Each row has a name. Each question is about the rows just above it.

B: [103 166 163 161 113 171 161 152 167 114 159 160 166 115 156 153]
R: [174  92 108 112 164 102  85 131  81 170 100 102  89 141 114 115]
H: [ 93 153 154 161  93  91 147 139 164  88 161 158 160 115 165 151]
N: [148 127 157 141 111  89 146 166 117  86 164 152  91 121  78 168]
U: [165 103 105  90 172 159 128 125 107 121  95 110 138 164  90 104]
X: [162 151 173 173 160  88 125 168 133 171 167 165 124 146 171 169]
V: [ 97 136 138 132 107  91 138 146 129  93 140 136 105 100 101 141]
W: [123 152 154 146 144 157 169 134 166  93 155 148 166 158 145 143]
Z: [148 127 157 141 111  89 146 166 117  86 164 152 130 170 120 158]
A: [145  92  98  98 167 167 171  90 138 120  92  94 174 174  88  87]
F: [132  82  88 109 152 113  95  96  88 164  90  87  91 161 113  82]
Q: [ 79 158 154 158  90  95  87 143 148 117 158 156 103  93 171 146]
Does one of the named rows hold [105 100 102] side by side, in this order? : no
Is [158  91  95  87 143] printed in one of the named rows, side by side and in this order? : no
Among the named rows, does one hold [94 92] next to each other, in this order? : no
Is [ 93 153 154] printed in one of the named rows, side by side and in this order? : yes
Among the named rows, does one hold [163 152] next to each other, in this order? : no

Y: [157 158  79  96 162 166 151 105 167 139 169]
J: [151 167 154 135 167 162  86 121 106 158 133]
T: [143 166 165 103 112 136 142 148 100 145  79]
G: [147 147 107 173 122  86  98 106 172 142 145]
S: [147 147 150 173 122  86  98 106 172 142 145]
Is [136 142 147 100 145] printed in one of the named rows, side by side and in this order? : no
Does one of the named rows hold [157 158  79  96] side by side, in this order? : yes
Is [145  79] printed in one of the named rows, side by side and in this order? : yes
Among the named rows, does one hold [172 106  98] next to each other, in this order? : no
Is [147 147] printed in one of the named rows, side by side and in this order? : yes
Among the named rows, does one hold [103 112 136 142 148] next to each other, in this order? : yes

E: [112 167  83 172 121 176 180  86 107 179 179 163 117 121 168 170 178  71
 179 176 156 129 140 175 177 145 168  73 120 157 116 152 113 177 114]
M: [ 78 143 114 117  73 141 137 127 102 146 143 144  90  88  98 152 130 142
 141 141  98  73 151 145 139 154 101 137  75 141 102 145  82 159  77]
L: [167 134 132 156 148 144 146 124 105 148 139 138 139 160 159 131 156 103
 143 141 176 153 129 132 141 143 133 114 155 142 159 144 138 127 137]
C: [123 145 136 109 131 142 128 149 142 133 145 151 136 103 101 135 123 161
 143 138 105 134 142 141 134 121 122 155 117 139 115 151 138 143 109]
P: [112 167  83 172 121 176 180  86 107 179 179 163 117 121 168 170 178  71
 179 176 156 129 140 175 177 145 168  73 120 157 116 152 113 148 162]
Does one of the named rows hold [120  73] side by side, in this order? : no
Is [104 134] printed in one of the named rows, side by side and in this order? : no

res: [113 129  93  99 157 145 110  97 105 125 121 136 165 106]
Vav: [129 134 111 113 159 139 131 111 116 148 123 143 155 125]
Kisem: [107 149 104 106 142 176 103 109 111 101 131 153 178 104]
Meku: [ 90 174  85  89 128 160 110  91  91 107 110 177 168  99]
notef: [156 120 156 153 157 144 144 152 154 148 141 126 140 149]
vimez: [136 114 140 141 131 140 122 147 145 122 157 112 137 126]
Sir: [151 117 165 159 144 164 129 161 160 118 160 114 145 142]
kareb: [119 149 125 126 119 119 131 131 128 134 115 149 123 124]
Mab: [116 171  95  96 150 135 157  89  92 158 112 178 149 131]
Is [145 122 157] printed in one of the named rows, side by side and in this order? : yes
Does one of the named rows hold [131 131 119] side by side, in this order? : no
Does one of the named rows hold [125 121 136] side by side, in this order? : yes

kulu: [137 128 114  71]
Nema: [124 147 119 156]
buv: [130 113 105 161]
saf: [116 105 118 172]
Among the named rows, does one hold [124 147 119] next to each other, in this order? : yes
Among the named rows, does one hold [156 119 147] next to each other, in this order? : no
Is [130 113] printed in one of the named rows, side by side and in this order? : yes
Does one of the named rows hold [119 157] side by side, in this order? : no

sesi: [125 119 125 125 130 127 129 126 127 128 125 126 122]
Gekes: [124 126  73 107 137 114 124 120 147 119 162  96 147]
dunom: [123 129 128 125 126 126 130 129 128 123 132 122 128]
bik: [131 136 125 141 119 129 126 125 132 123 132 125 131]
ranoz: [149  93 117 108 117 149 187 159 141 154 114 141 122]
tid: [125 119 125 125 130 127 129 130 129 123 122 119 123]
malo: [125 123 126 132 127 126 129 128 128 124 132 120 127]
biv: [113 123 126 148 121 128 133 131 121 124 127 146 126]
Fufiz: [119 128 128 125 121 126 130 133 129 127 129 119 128]
povem: [125 131 125 126 128 128 130 127 129 126 127 124 122]
Kasas: [145 111 125 103 124  91 128 169 117 125 130 114 138]
Does one of the named rows hold [125 119 125 125] side by side, in this order? : yes
Is [127 129 129 129 123] printed in one of the named rows, side by side and in this order? : no
Among the named rows, does one hold [129 127 129] next to each other, in this order? : yes

Noza: [112 139 138 142 152 147 143 129 108 138 124 121 103 134 117 110]
navop: [118 129 136 144 150 177 138 127 117 143 121 125 115 130 131 111]
rifof: [116 141 141 133 149 146 143 128 103 135 122 135 114 119 127 112]
Among the named rows, does one hold [134 103] next to each other, in this order? : no
Does one of the named rows hold [103 134 117] side by side, in this order? : yes
Is [138 138] printed in one of the named rows, side by side and in this order? : no

lasa: [137 126 118 117 125 178 146 122 121 117 108 118  99 131 114 112 128 121
 139 135 131 121 136 119 101 133 121  67 133 119 123 142 137 135 119 110
 131 117 117 110 112 119 129 128 120 140 136 130 127 111 126 130 130]
buzi: [125 142 132 130 140 154 154 134 132 109 103 109 161 116 131 119 122 136
 142 130  76 145 120 133 109 118 115 162 131 117 123 130 136 121 144 110
 128 125 134 135 131 118 128 157  99 124 140 125 133 125 119 130 121]
Riv: [125 142 132 130 140 154 154 134 132 109 103 109 161 116 131 119 122 136
 142 130  76 145 120 133 109 118 115 162 131 117 123 130 136 121 144 110
 128 125 134 135 131 118 128 157  99 124 140 125 133 125 119 146 121]
Among the named rows, does one hold [146 121] next to each other, in this order? : yes
Does one of the named rows hold [109 161 116] side by side, in this order? : yes
Is [109 161] printed in one of the named rows, side by side and in this order? : yes

Mur: [158 112 184  98 108  95 131 156 124 103  89 156 190 155 141 103 163 130]
Dopo: [137 112 164 132 178 118 113 126 155 131 193 121 112  77 154  80 157 162]
paf: [151 112 180 110 115 112 116 167 145 113  95 141 187 159 146  89 147 140]
Tikim: [106 158 105 134  88 129 127 145 122 129  62 143 159 169  91 166  94 116]
div: [125 119 152 140 170 113 113 120 145 136 182 136 115  67 157  80 160 157]
nefug: [103 151  97 130  88 129 124 140 106 121  67 135 146 184 102 171 119 101]
sakat: [160 121 180 103 115 107 126 163 132 115  95 171 193 150 124  98 157 130]
Is [136 115  67] printed in one of the named rows, side by side and in this order? : yes
Does one of the named rows hold [ 62 143] side by side, in this order? : yes
Is [155 126 113] printed in one of the named rows, side by side and in this order? : no
Among the named rows, does one hold [126 113] next to each other, in this order? : no
Is [155 141] printed in one of the named rows, side by side and in this order? : yes
Is [101 119 171 102 184] printed in one of the named rows, side by side and in this order? : no

bev: [160  95 113 157]
zag: [150  97 113 135]
Degak: [ 90 123 174 163]
rasek: [160  96 142 150]
Poze: [165 103 119 141]
nedal: [ 90 123 174  92]
Nog: [179 164 162  87]
neso: [ 89 100 127 156]
Gozar: [158  93 125 136]
sute: [162 104 119 128]
Mobu: [ 97 100 127 156]
Among the named rows, does one hold [123  90] next to each other, in this order? : no
Is [103 119] printed in one of the named rows, side by side and in this order? : yes
Is [165 103 119 141] printed in one of the named rows, side by side and in this order? : yes
Among the named rows, does one hold [162 104] next to each other, in this order? : yes

Pipu: [172  76 115  97 114 135 171 106  88 119 146 155 119]
Tane: [126 105 115  96 114 115 176 107 113 137 146 155 127]
kaset: [172  76 115  94 114 135 171 106  88 119 146 155 119]
giguv: [184  88 115  96 114 139 158 107  84 103 149 140 111]
lugap: [132 105 115  96 114 115 171 107 112 137 146 155 127]
Does one of the named rows hold [149 141 111] side by side, in this order? : no
Does one of the named rows hold [132 105 115] side by side, in this order? : yes
Among the named rows, does one hold [ 97 115  76] next to each other, in this order? : no

Vigit: [127 134 123 127 155  88 133 147 133 145 139 125 105 129 125 141 123 131
 135 121 113 163 109 118 132 132 130 125 118 136 123 155 119 105 117 138
 130 104 126 124 127  90 130 124 100 151 150 129 132 151 131 128 121 146
 105 129 123]
nop: [129 128 115 136 126  96 149 138 112 149 125 121 135 113 115 119 120 150
 122 128 101 126 126 114 114 134 125 148 102 159 108 137 118 131  79 130
 118  98 131 104 126  86 123 123 140 145 123  98 144 135 126 131 140 168
  89 138 143]
Pap: [124 112 142 129 109  72 162 142 106 145 144 142 112 120 128 124 133 143
 133 123 113 170 129 129 123 145 125 159  97 155 127 158 136 103  97 163
 121 103 135 119 127  93 142 123 135 155 139  92 134 148 135 132 119 140
  83 146 133]
Zis: [138 115 157 125 166  93 153 157 102 160 149 116 152 137 114 109 123 138
 141 148 103 125 128 120 131 123 133 120 149 111 110 105 122 101  83 133
 111 104 143 129 150  99 117  87 125 111 150 130 160 173 150 122 152 166
 117 134 138]
Among the named rows, does one hold [111 150 130] next to each other, in this order? : yes
Does one of the named rows hold [112 110] side by side, in this order? : no
Among the named rows, does one hold [157 125 166  93] next to each other, in this order? : yes
Is [134 148] printed in one of the named rows, side by side and in this order? : yes
Is [117  87 125 111 150] printed in one of the named rows, side by side and in this order? : yes

sisa: [121 125 122 125 129 134 129 129 137]
Vibal: [131 133 136 132 134 111 128 140 114]
Samum: [116 122 117 118 128 133 125 125 142]
fipa: [143 131 135 166 123 193 158 132 147]
Raf: [116 122 117 118 128 133 125 133 142]
ropa: [132 133 137 135 133 115 130 140 114]
Is [128 140 114] printed in one of the named rows, side by side and in this order? : yes
Does one of the named rows hold [123 192 158] side by side, in this order? : no
Among the named rows, does one hold [120 125 122] next to each other, in this order? : no
Is [128 140] printed in one of the named rows, side by side and in this order? : yes
Among the named rows, does one hold [118 117] next to each other, in this order? : no
Does one of the named rows hold [123 193] side by side, in this order? : yes

fiso: [145 137 153 143 119 135 146]
mapu: [138 137 177 130 109 127 153]
mig: [145 148 153 143 119 135 146]
Is [129 109 127] printed in one of the named rows, side by side and in this order? : no
Is [148 145] printed in one of the named rows, side by side and in this order? : no
Among the named rows, does one hold [154 143 119 135 146] next to each other, in this order? : no
Is [134 146] printed in one of the named rows, side by side and in this order? : no
Is [137 177 130] printed in one of the named rows, side by side and in this order? : yes

